Here is a tiny trained network, its code and every weight. The questions are about switching its units off for an input and a class, where a switched-off unit gives its printed mean instead of its output.

import numpy as np


def w(rows, s, z=0):
    codes = np.array(rows[::2]) - 128.0
    scale = np.full(codes.shape[1], s)
    scale[-1] = z or s
    return codes * scale


def f(y):
    return y / 2 * (1 + np.tanh(0.7978845608 * (y + 0.044715 * y**3)))


def log_softmax(a):
    a = a - a.max(-1, keepdims=True)
    return a - np.log(np.exp(a).sum(-1, keepdims=True))


def net(x, mask):
    res = np.array(x, float).reshape(1, 7) / 4 @ E
    y = f(res @ A[0][:, :-1].T + A[0][:, -1])
    res = res + np.where(mask, y, B[0][:, -1]) @ B[0][:, :-1]
    return log_softmax(res[-1] @ U[:, :-1].T + U[:, -1])


A, B = {}, {}
E = w([
[194,21,188,29,140,124,199,179,255,8,116],'x0',
[111,124,114,104,150,99,146,121,168,178,177],'x1',
[117,116,99,110,110,142,115,140,140,146,125],'x2',
[217,215,198,187,116,135,125,237,222,205,102],'x3',
[148,173,101,116,118,111,141,124,120,112,88],'x4',
[111,97,153,132,156,149,143,121,130,157,147],'x5',
[43,147,123,191,35,127,239,175,117,85,190],'x6',
],0.0094)
A[0] = w([
[128,74,168,144,200,123,87,85,125,113,74,181],'N1',
[102,107,69,117,131,109,124,63,90,105,156,215],'N2',
[63,113,106,171,91,153,211,160,66,109,159,255],'N3',
[88,196,110,180,128,157,138,164,94,170,138,150],'N4',
[129,173,125,117,184,103,60,75,99,177,103,176],'N5',
[191,174,152,170,121,134,69,163,115,176,153,226],'N6',
[163,136,124,186,117,176,170,180,156,172,119,211],'N7',
[141,142,89,146,165,149,64,86,68,164,129,172],'N8',
[173,131,124,76,184,113,63,139,182,112,96,125],'N9',
[103,128,139,190,127,69,159,128,84,136,126,37],'N10',
[132,89,143,46,98,96,254,130,141,44,136,252],'N11',
[193,127,185,149,108,89,167,180,178,146,90,131],'N12',
],0.01,0.0033)
B[0] = w([
[156,105,68,111,146,155,102,180,134,131,108,181],'N1',
[77,86,178,46,125,113,168,103,28,99,117,194],'N2',
[106,184,114,90,84,77,107,8,126,111,177,211],'N3',
[178,197,96,167,93,34,173,78,123,176,135,193],'N4',
[180,189,79,104,133,197,22,125,178,74,166,197],'N5',
[176,143,95,211,54,145,95,120,213,158,88,207],'N6',
[158,199,153,194,22,124,112,155,145,181,136,194],'N7',
[80,134,143,120,120,185,35,64,80,42,227,191],'N8',
[144,75,218,122,226,124,83,167,166,91,88,205],'N9',
[133,93,80,137,39,141,153,150,77,116,88,150],'N10',
[173,132,98,81,182,229,51,115,77,142,179,251],'N11',
[92,100,202,154,62,107,115,170,254,74,159,215],'N12',
],0.0083,0.017)
U = w([
[130,87,74,82,156,179,94,34,113,88,184,255],'0',
[174,183,145,123,97,163,74,170,164,140,204,240],'1',
[54,117,97,98,85,70,175,52,65,116,163,4],'2',
[162,154,92,181,70,73,192,110,130,184,129,96],'3',
[168,2,123,43,205,117,108,111,55,117,91,110],'4',
[144,71,194,127,153,101,124,168,209,119,81,5],'5',
],0.009,0.0035)

Each question gives the input, the list of numbers given to net, and the class t.
The units are the neurons (one row each of A and B). Each row of codes is followed by its name. A weight is (code - 128) times the scale printed after its matrix; where a second scale follows, it is the last column's (A, B and U).
mask holds one flag per neuron, in row order. A switched-off neuron (its flag False) gives its mean, the last column of its row in B, instead of its output. The means were averaged over made-up inputs and are rounded, as every weight is.
A unit's drop is (log p(t) with every unit on - log p(t) with that unit switched off) / (log p(t) with every unit on - log p(t) with every unit switched off).
The circuit of an input: a set's keep is (log p(t) with only the set's units on - log p(t) with every unit switched off) / (log p(t) with every unit on - log p(t) with every unit switched off). Starting from all 12 units, units are removed one at a time, each time the one whose removal leaves the highest keep (on an exact tie, the one counted first), for as long as the keep stays at least 0.8.
circuit, biggest first: the units of the circuit, biggest drop first
unit that matters most: the unit with the biggest drop
k most important neurons: the k neurons with the biggest drops, biggest first
drop of u: that unit's drop, to one decimal
input [0,-4,-1,0,3,-1,8], class 2: unit that matters most => N3
input [-5,-5,-2,-3,-5,6,1], class 2: circuit, biggest first => [N11, N2]
input [0,5,-3,2,-3,3,4], class 3: circuit, biggest first => [N5, N8, N11]
input [-4,-4,-3,-1,7,1,0], class 0: 3 most important neurons => [N5, N8, N7]
input [-3,-2,-2,0,3,-7,6], class 2: 2 most important neurons => [N3, N6]
input [2,7,-8,0,6,-4,-8], class 4: 2 most important neurons => [N9, N7]
input [4,8,4,0,3,3,4], class 0: 3 most important neurons => [N11, N6, N7]
input [0,-8,7,8,5,0,1], class 3: 4 most important neurons => [N11, N5, N8, N4]
input [6,-6,7,1,-8,6,-5], class 5: 4 most important neurons => [N2, N12, N8, N9]
input [-1,7,-5,1,2,-6,5], class 3: 2 most important neurons => [N8, N2]
input [-8,1,1,1,-1,6,8], class 3: 2 most important neurons => [N4, N7]
input [5,-5,-2,1,-1,-5,-2], class 5: drop of N12 => 0.2
input [6,-3,5,-8,4,-6,0], class 4: drop of N8 => 0.1
input [8,-4,7,-1,2,5,-6], class 4: unit that matters most => N11
input [4,7,-1,-1,-4,-5,7], class 0: drop of N11 => 0.4
